Below are the code and all the weights of a small trained network. Each question names an input and a class and asks about switching units off, where a switched-off unit gives its printed mean instead of its output.

import numpy as np


def w(rows, s, z=0):
    codes = np.array(rows[::2]) - 128.0
    scale = np.full(codes.shape[1], s)
    scale[-1] = z or s
    return codes * scale


def f(y):
    return y / 2 * (1 + np.tanh(0.7978845608 * (y + 0.044715 * y**3)))


def log_softmax(a):
    a = a - a.max(-1, keepdims=True)
    return a - np.log(np.exp(a).sum(-1, keepdims=True))


def net(x, mask):
    res = np.array(x, float).reshape(1, 4) / 4 @ E
    y = f(res @ A[0][:, :-1].T + A[0][:, -1])
    res = res + np.where(mask, y, B[0][:, -1]) @ B[0][:, :-1]
    return log_softmax(res[-1] @ U[:, :-1].T + U[:, -1])


A, B = {}, {}
E = w([
[95,122,1,125,56,72,77,138],'x0',
[144,17,161,3,125,110,86,110],'x1',
[125,158,160,115,109,93,120,143],'x2',
[72,190,147,109,96,169,91,40],'x3',
],0.011)
A[0] = w([
[108,186,64,179,83,120,132,165,85],'N0',
[66,86,172,97,97,145,94,45,92],'N1',
[178,97,173,48,183,128,160,141,139],'N2',
[149,173,143,254,129,148,222,198,5],'N3',
[116,51,134,29,87,133,93,84,30],'N4',
[142,139,148,131,151,115,149,133,111],'N5',
[24,208,53,154,86,144,100,80,128],'N6',
[185,28,195,98,142,112,161,160,141],'N7',
[140,183,117,244,177,117,197,164,207],'N8',
[101,167,168,59,136,173,100,2,2],'N9',
[115,183,206,134,181,191,151,113,242],'N10',
[114,72,42,122,60,69,97,173,143],'N11',
[113,167,176,76,87,202,109,24,171],'N12',
[121,157,118,134,114,207,135,133,102],'N13',
[174,129,150,146,90,111,118,111,137],'N14',
[159,57,134,111,164,176,127,157,133],'N15',
],0.0079,0.0082)
B[0] = w([
[98,107,120,168,128,120,114,43,180],'N0',
[168,143,176,127,134,168,145,184,171],'N1',
[69,112,63,96,167,89,58,65,196],'N2',
[190,50,104,59,218,118,74,230,188],'N3',
[191,168,160,125,71,189,203,148,189],'N4',
[114,136,125,153,99,149,134,127,132],'N5',
[64,101,118,100,142,62,92,41,219],'N6',
[80,108,111,109,146,62,80,89,211],'N7',
[172,190,184,179,73,185,157,129,246],'N8',
[208,98,72,87,155,114,155,233,169],'N9',
[186,86,109,82,142,114,119,184,244],'N10',
[254,168,173,160,112,237,194,163,223],'N11',
[161,163,171,182,100,193,182,110,218],'N12',
[121,118,148,142,105,132,135,91,144],'N13',
[107,124,109,113,120,136,153,130,131],'N14',
[91,115,123,126,158,142,122,127,173],'N15',
],0.008,0.012)
U = w([
[174,110,123,104,131,135,125,200,249],'0',
[165,176,168,170,109,162,160,131,3],'1',
[7,115,105,120,139,79,70,83,177],'2',
],0.016,0.0029)

Each question gives the input, the list of numbers given to net, and the class t.
The units are the neurons (one row each of A and B). Each row of codes is followed by its name. A weight is (code - 128) times the scale printed after its matrix; where a second scale follows, it is the last column's (A, B and U).
mask holds one flag per neuron, in row order. A switched-off neuron (its flag False) gives its mean, the last column of its row in B, instead of its output. The means were averaged over made-up inputs and are rounded, as every weight is.
A unit's drop is (log p(t) with every unit on - log p(t) with that unit switched off) / (log p(t) with every unit on - log p(t) with every unit switched off).
The circuit of an input: a set's keep is (log p(t) with only the set's units on - log p(t) with every unit switched off) / (log p(t) with every unit on - log p(t) with every unit switched off). Starting from the 12 units with the biggest drops (on a tie, the unit counted first), units are removed one at a time, each time the one whose removal leaves the highest keep (on an exact tie, the one counted first), for as long as the keep stays at least 0.8.
circuit, biggest first: the units of the circuit, biggest drop first
unit that matters most: the unit with the biggest drop
top k neurons: the k neurons with the biggest drops, biggest first
drop of u: that unit's drop, to one decimal
input [2,-1,3,6], class 2: top 2 neurons : N6, N11
input [2,-6,-8,1], class 2: top 2 neurons : N6, N11
input [-4,-6,-5,-8], class 0: unit that matters most : N3
input [-6,3,7,6], class 0: top 2 neurons : N9, N10
input [1,-1,1,-2], class 1: top 3 neurons : N3, N10, N9
input [0,-7,3,-2], class 0: top 3 neurons : N3, N12, N11
input [8,8,7,2], class 1: circuit, biggest first : N11, N4
input [3,-5,-1,1], class 2: top 2 neurons : N6, N12
input [-3,-8,-7,-2], class 0: top 3 neurons : N3, N10, N12
input [-3,3,2,7], class 0: top 4 neurons : N9, N8, N10, N11
input [3,7,8,6], class 1: top 4 neurons : N12, N4, N10, N3
input [-8,7,0,8], class 0: top 2 neurons : N9, N10
input [-2,5,7,8], class 0: top 2 neurons : N9, N8
input [8,-4,-8,3], class 2: circuit, biggest first : N6
input [-1,7,6,-4], class 2: drop of N7 : 0.1
input [-3,6,-7,-2], class 2: drop of N3 : 0.0
input [5,-5,-4,5], class 2: drop of N6 : 0.7
